The rows lie along a hidden order. The number after each row says roughly how far along it the row is, from 0 to 10. A new part has a new order.
[ -6  -1   0  -6   3  -2   3   2  -5   2   2  -1  -5 -17  -7  -2   1  -6
   2  -1  -8   2  16  -4   4   1   1   4 -10   1  -2  -1  -3  -5  10  11
   3  -2   4   5  -7  -1  -5  -1  -1  -3  -1   1   1   2   2   4  -6   5
  -5 -51   0   3   4   2  -2  -4   0   6  -4   0   2  -2   1   0   7  -4
   0   3   7   2  -2   1   3   8  -1  -2 -37   0  -1  -2   8   3   2   1
 -17  -7  -5  -3  -2   5   2   4] => 2
[ -3   2  -3   8   5   2  -2  -1   5  -1  -3  -2   0   6   6  10   0  -1
   2   2   1  -8 -16  -1   0   0   0  -1  10   0   1  -5  -1  -1 -11  -2
  -2   3   1  -6   4  -2   4  -1   1   3  -3   1  -2  -1   2  -1   0   0
   0  63  -2   0  -3  -4   6  -2   0   5   0  -1   4  -1   0  -6  -8   2
   1   1  -1   5   1   0  -1  -9   4  -2  10   0  -1   3  -3   2  -7  -4
 -10   2   0   5   1  -1  15  -2] => 0
[  1   3  -4   4   1   1   1   0   2   1  -2  -2  -1   2   0   0   0   9
   7   2  -1   1 -10   0  -4   1   0  -2   6   0  -2   1  -1  -6  -9  -5
  -1   0   1  -7   9  -3   4   0   1   2   0   3  -1  -1   1  -2   4   1
   3  62   1  -1  -3  -2  -1  -1   0   3   1   0   2   0   7   0  -3   0
  -1   1   1   6   2   0   6  -8   6  -2  47  -2   0   4   1   4   0  -2
  -7   0   0   4   0  -1   2  -3] => 1
[ 9  1  4 -1 -1  2  2  4  4  2  2  1  3 -1  2 -4  0  4 -4 -2  5 -1  1  2
  0 -5  3 -2  0  2 -1  6  4  3 -3 -1  0 -2 -4 -2  8 -2 -1 -1 -1  0  0 -3
  0 -4  1 -1 -2 -4  2 -9 -1 -3  0  2 -5 -1 -1 -8 -2 -1 -3 -1 -5  4  7  0
  5 -1 -2 -8 -1 -1 -2 -4 -3  2 63  1  1  0 -2 -2  5  0 22  4  7 -1  4 -5
  0  2] => 10
[ 5 -1  4 -5 -2 -1  4  5  0  3  3  1 -1 -1  0 -9  0 -4 -4 -3 -2  1 14  5
 -1 -3  2  0 -3  2 -1  1  3  3  5  2 -1 -5 -2  2  3 -2 -4 -1 -1  1  2 -3
  1  2  0  2 -3 -1  0  1  1  0  0  3 -8  1  0 -6 -3  0 -3 -2 -5  0 12 -2
  4 -1 -5 -8 -3 -1 -3  2 -6  1 -8  0  0  0 -1  1  5  3 17  0  4 -4  0  0
  2  5] => 10
[  2  -2   0  -2   4   4   3   1   3   0  -4  -3 -10  -4   0  -2   0   1
   2  -3  -1  -4   9 -13   0  -4   1   3  -6   0  -1   1   0   5  -4   3
  -1  -3   1  -7  -1  -3  -1   1  -1   4   1  -2   1   1   0   5  -2   2
  -2 -52   1   1   4  -2   0  -2   4   4  -6  -2  -5  -4   0   1   3  -2
   9  -8  -2   1  -1   0   3  -5  -8   0  -6  -2   0   0  -5   3   2   1
   3  -2  -1  -1  -1   7   2   0] => 2
[  4  -1  -8  -1   1  -2   0  -2  -3  -5  -9  -2  -4  10   1   5  -1   7
  -6   2   9   0 -10  -3  -3  -6  -1   1  12  -1  -1  -1   0   4  -9  -8
  -3   1  -3 -11   2  -8   7   5   0   3  -2   4   1  -1   1   1   9  -1
   0  49   1  -1   0  -4   1   4   6  -2   6   1  -8  -4  -2  -4  -9  -1
  -3  -5   2   0   2   2   3 -10   0   2  -2   1  -3   1  -3   0   4   2
   0   0  -1  -1   4   1  -6  -4] => 2
[  5   3   3   5   6   2   2   5   2   2   0  -2   1  11   1   4   1   9
   6   0   4  -7  -9  10  -5  -2   4  -4   1   1   1   1   3  -1 -12   1
  -5   0   0  -8  14   0   2  -3   0   4  -4  -2  -1   0   2  -2   0  -2
   0  40  -1  -2  -3   1  -1  -2  -1  -3  -4  -2   1   0   1  -2   4  -1
   2   4 -11  -2   0  -1   4 -13   0  -1  16   2   0   2   2   3  -3  -3
  14   4   6   3   2  -5  -1  -1] => 5

[-6  0 21 10 -7 -8 -9  9  7  1  6 -3  8 -2 -6 -8 -2  1  0] => 2
[  3  13  11  11  14 -12  42   1 -13  -3 -11  -4   2 -17  13  10   7   6
   4] => 5
[ -2   0 -32 -19  -5 -25  -1 -15 -25 -17 -30  -7 -17   1  -1 -13   1   8
  22] => 10
[  0  24  16   0 -12 -14  46  12 -11  -3   6  10  10 -38 -23   1  18  10
 -17] => 2
[ 15  24   0  -1  -9 -45 -10  12   6  21  16   6   2 -42 -12 -22 -12   5
  24] => 10
[  8  -6 -12  13   6   0 -25  -5   6   8  10 -12   5   4  -6  -4  -6   3
   2] => 7
[  1 -17 -30  -8   1  -1  34  17   3  -7 -24  -8   1   4  20  17  -3 -11
 -31] => 7
[ 11   4 -45 -21   5   9  53  -3 -19 -10  -8  16   9 -13 -19 -24   3  18
  24] => 10
[  5  -3 -26  -4   9  -4  16   8 -10  -2   7   7  11 -15  -4 -12 -12   1
  10] => 7
[  4  19 -20 -14   5   2  35 -11  -2   4  -4   3 -14  -6  12  -1  -2   2
  14] => 5
[  8  16   3  -8  -5 -11   7  -7  15  10   3   9  -3  -9 -24 -14   2   4
  13] => 10
[  5  13  27  15   4   8  13  -4 -10  -3  -2  -4   1  -5   6  17   1   5
  -2] => 7
[-18 -14 -49 -14  28  -8  59  17 -12  -5 -52  -2  -8  18  37   1 -15   1
   0] => 2
[  1   8  -7  -7  18   2 -11   1 -23 -18 -41  -5 -12  13  14 -16 -26   0
  20] => 10
[ 10 -13 -45  -9  15   3  -7   0 -24  10  14   1  -6 -30  17  15  -6 -16
 -24] => 9
[-13 -15  21  22   7 -13 -21  -7  28  17   6 -14  -9   9  20  13 -13 -12
 -10] => 0
[-10  -5 -40 -25  12 -12  26   4   2   3 -31  12  -3  35  27 -13  -9   9
  33] => 5
[ -8  -3  29  17   9 -13 -23 -13 -15   9  25   9   5 -24 -17 -16  -2   6
  22] => 1
[ -8  12  10   6  19  -7   8 -12 -25  -5  -4  15  11  23   5 -20 -19  -9
   1] => 1
[  9  -5   1  -7 -20  -3 -28   9   8  -3  14 -18  -2   1   7  27  13  -9
 -31] => 9
[ -5   5   5   4  28  14  32  13   4  -3 -21  -6 -17 -18 -13 -19  -5   7
  25] => 4
[ -2   1 -17   1  11 -13  55  14  13  16  18  -1   0 -39  -6 -14 -10   2
   3] => 5
[  5 -21 -50  -3  23   3 -18  -5  11  15 -23 -12  -6  46  26 -22 -28  -1
  33] => 9
[  4   9 -11 -12  -6  -7   7  14   6  -9 -14  -6   5  19  13 -11 -19  -8
   6] => 7
[ -1  10 -26 -20   6 -10  24   7 -13  -9 -29  11   2  10   6 -17  -9   5
  11] => 5
[ -4  20 -35 -19  42 -26  61  13 -19  -8 -63   4 -13  15  43 -26 -21  13
  44] => 6
[  7   6   5   6   0  -6  -4  -2 -15  -8  -8  -8  -1 -25 -11  -8 -12 -11
  -9] => 10
[  6  -5 -37 -10  18  11 -10 -11  -6  10  -7  -2 -13  14  25  -1 -21 -10
  13] => 8
[ 11  30  -9 -19 -10 -18  38  23  12  -2 -26  -6   5  25  21 -16 -21  -9
  13] => 8
[-15   2  19  -2  -8 -10  10   8   2 -19 -18  12   2   5 -29  -8  12   7
  -5] => 0
[  3  16   0   3  15  -6  41  -1 -14  -2 -27  -1  -4  -5   4  -5   4  15
  26] => 7
[  3   2 -15 -14  -2  -3  20   4  19  11 -14   3 -13  -5 -14 -16  14  13
  19] => 9
[-13 -22 -48 -16  -2  -3  38  17  26  20   5  10  -3 -10 -18 -28 -25  -9
  -3] => 4
[  2   0 -31 -13   6  -9  26  15  -7  -7 -14  -4  10   7  15 -10 -21  -8
   1] => 8
[ 14   3 -34  -6  11 -16  15   2  -2  20   3  -8   3 -11  18  -6 -17  -4
  11] => 8
[ -9 -11 -47 -20  11 -16  23  22   2   9 -20   5   0  -2  11 -26 -30 -11
  -3] => 5
[ -5 -16 -40 -15   5 -25  31  16   7  17   0  10  18  13  31   3  -9  -1
   6] => 3
[  4 -10 -43 -21  -9 -39  -1  14  -5  13   4  14  16  10  22   0 -17 -10
 -18] => 7
[  1   1 -50 -19   5 -30  40  26   4  15 -23  -3  -7 -25   5 -10 -10   3
  17] => 8
[ 12  -7  12  17 -15  18 -38 -11  -9   8  52 -11   3 -38  -7  35  12 -13
 -33] => 7
[  7   6   3   7  14  -8   6  25  -6   8  -3   0   7 -18   6 -12 -27 -14
 -12] => 9
[  4 -12 -25  -2   1   0   6  14 -22  -3   4   6  16 -18   3  -7 -14  -7
   4] => 6
[-11  25  44  11   2 -15  40 -17  41  25 -18  -1 -32 -18 -11  13  30  15
 -11] => 1
[ -4 -14 -26 -12  -5 -18  -7   7  -3   6   9   6  10  10  20   6  -5  -3
   0] => 6
[ -5 -21 -20  -1  10  16 -20  -8 -23  -5   0   9   4   4  -8 -17  -3   5
  19] => 5

Part 3:
[  2  -1   0  -1  -1   0   2   7 -21   7   0   1   2   3  -9  -2  -4  -2
  -1   0  -1   2   2   1   2  15   7 -13   7   1  -1   0   1  -5   0  14] => 7
[ 11  -1  -6   1  -4  -3   2 -17   1  14  -3  11   0   8 -16  -5  -5  -5
  -8   0   3   2   2   0   8  17   7 -25  21   1  -1  -1   0  -4   0  18] => 10
[ 10  -3  -6 -10   8   0   0   7  34   2  -3  10  -1   6  11  -1  12  -2
  -9   0   2  -1  -2   3   3  -8 -13  10   3   4  -6  -2   2   4   0 -13] => 1
[ -4  -4  -1  -8   2   2   2  41 -29   7   2   5   2   6   3   0  -1  -1
   3  -1  -2   1   2   5   1  19  -5 -15  -6   3  -6   1  -4  -5   1   1] => 2
[ 4  1 -3  4 -4 -2  0 -6  9  3 -2  3 -1  0 -6 -1 -2 -1 -2  0  2  1  1 -1
  2  3  4 -4  8 -1  0 -1 -2  0  0  6] => 7
[  2  -1  -7   0  -4  -1   0  47 -17  11   1   4   0   1  -2   1  -4   0
  -1  -2   1   0   4   4   3  23  -7 -10   0   1  -5   0  -9  -2   3   0] => 4
[  6  -1   1  -5   1  -1   2 -33   2   4  -2  12   1   8  -7  -4  -3  -4
  -5   0   1   2  -1   1   5   7   4 -17  16   2   0  -1   6  -5  -1   3] => 9
[ 10  -1   0  -2   0  -2   2 -31   4   6  -3   7   1   6 -10  -5  -5  -4
  -5   1   1   2   0   0   5   7   7 -19  16   2   0  -1   5  -4  -1   7] => 10
[ 0  0 -2  0  1  0  0 -3  9  0  0  1 -1  0  2  0  1  0 -1  0  1  0  0  0
  0 -2 -3  6  0  0 -1  0  0  1  0 -7] => 4
[  4   0   2   6  -1   0   0  53 -25   4   1   3   1  -1  -7   0  -1   0
   2   0  -2   1   3   1  -1  17  16 -20  -3  -1  -2   1  -8  -1  -1  26] => 5
[  6   0  -2   5  -4  -1   1  41 -28  11   0   2   1   2 -14  -2  -6  -3
  -1   0  -1   2   4   2   2  24  15 -26   9   0  -3   0  -8  -5   0  29] => 8
[ 19  -3  -3  -4  10  -3   0  62  39   6  -4  11  -2   9  -2  -5  20  -6
 -15   2   0   2  -2   4   5   5  22 -21  17   4  -8  -3  -1   6  -5  29] => 5
[ 10   0  -2   7   1  -3  -1 -22  44  -1  -4   2  -2   0  -2  -1   9  -2
  -6   2   2   0  -3  -1   2 -10   7  12   9  -1   2  -2   3   5  -3   6] => 7
[ 19  -2  -5  -3   9  -2  -1  46  35   5  -3   8  -3   5   5  -2  17  -4
 -13   1   0   1  -2   3   2   3  11  -5   4   3  -9  -2  -3   6  -4  16] => 2
[ -5   0   2   4  -1   2   0  37 -30   2   2  -4   2  -1  -3   1  -3   1
   3  -1  -2   0   2   2  -2  14   5 -10  -8  -1  -2   1  -7  -3   1  11] => 4
[  5  -4  -3 -10   4   1   3   3  -8   8  -2  11   1   9   0  -4   2  -5
  -6   0   0   1   0   5   4  19  -4 -26   9   4  -7  -1   4  -5   0  -5] => 5
[ 6 -1  4 -1  6  1 -1 45  4 -3  0 -2  0  1  7  0 13  0 -2  2 -4  0 -1  2
 -2 -2 13 -2 -8  1 -3  0 -2  3 -3 14] => 2
[ 15   0  -8   5  -1  -4  -1  25  33   6  -2   7  -3   1  -4  -1   7  -3
 -10   0   3   0   1   0   4   6  -1   2   6  -1  -5  -2  -5   5  -1   7] => 5
[ 14   0   3   3   3  -2   0  18   9   1  -2   1   0   4  -7  -2   8  -4
  -6   2  -1   2   0   0   1   5  24 -15   3   1  -2  -2  -1   1  -3  28] => 7
[  5   1   0   6  -2  -1   0  37 -14   7   0  -2   0   0  -9  -1   1  -1
   0   0  -2   1   3   1   0  18  15 -25   1   0  -2   0  -8  -2   0  24] => 6
[11 -3 -2 -9 13  0 -1 32 32  0 -3  5 -1  6 13  0 20 -2 -9  1 -1 -1 -4  4
  0 -4 -6  5 -5  4 -7 -2  1  6 -2 -7] => 0
[ 2  0 -3  0 -2 -1  1 -9  3  4 -1  4  0  1 -6 -1 -5 -1 -1  0  1  1  1  0
  3  4 -1 -5  9  0  1  0 -1 -1  1  0] => 7
[  2  -3  -2 -11   6   1   1 -23  22  -2  -2   7  -1   4  12   0   6  -1
  -5   1   1  -1  -4   1   1  -9 -12   8  -1   3  -2  -1   7   2   0 -16] => 2
[ 6  0 -4 -1  1 -1 -1 12 25  1 -1  3 -2  2  4  1  7  0 -4  0  2 -1 -1  1
  1 -2 -5 10 -1  0 -3 -1 -1  4  0 -4] => 3
[14 -1 -1  2  4 -1 -1 48  9  4 -1  1 -1  2  2 -1  8 -2 -6  1 -1  1  0  2
 -1  9 13 -8 -1  1 -4 -1 -5  4 -2 25] => 3
[ 11   0  -3   5  -2  -2   1  33 -12  12  -1   4   0   3 -13  -2  -1  -5
  -4   0   0   3   3   2   4  23  20 -28  11   0  -3   0  -8  -2  -1  30] => 8
[ 16   0  -5   4  -4  -3   1  13   5  11  -3   7   0   2 -14  -3  -1  -4
  -7   0   2   2   3   1   5  15   7 -16  14   0  -2  -1  -5  -2  -1  24] => 8
[ 20  -4  -5  -4   9  -3  -1  63  39   9  -4  12  -2   8   6  -2  19  -6
 -15   2   0   1  -1   5   3   9  10 -11   5   3  -9  -3  -5   6  -4  22] => 1
[ -2  -1  -2  -1   0   2  -1  46 -18   2   2   2   1  -2   6   1   2   0
   1  -1  -1   0   2   4  -1  13  -3  -6  -8   1  -4   1  -8   0   2   3] => 1
[  5  -2  -3  -8   5   0   0   6  25  -1  -2   6  -1   3  11   0  14  -1
  -6   0   1  -1  -3   2   0  -7 -11  10  -3   2  -4  -1   2   4   0 -11] => 1
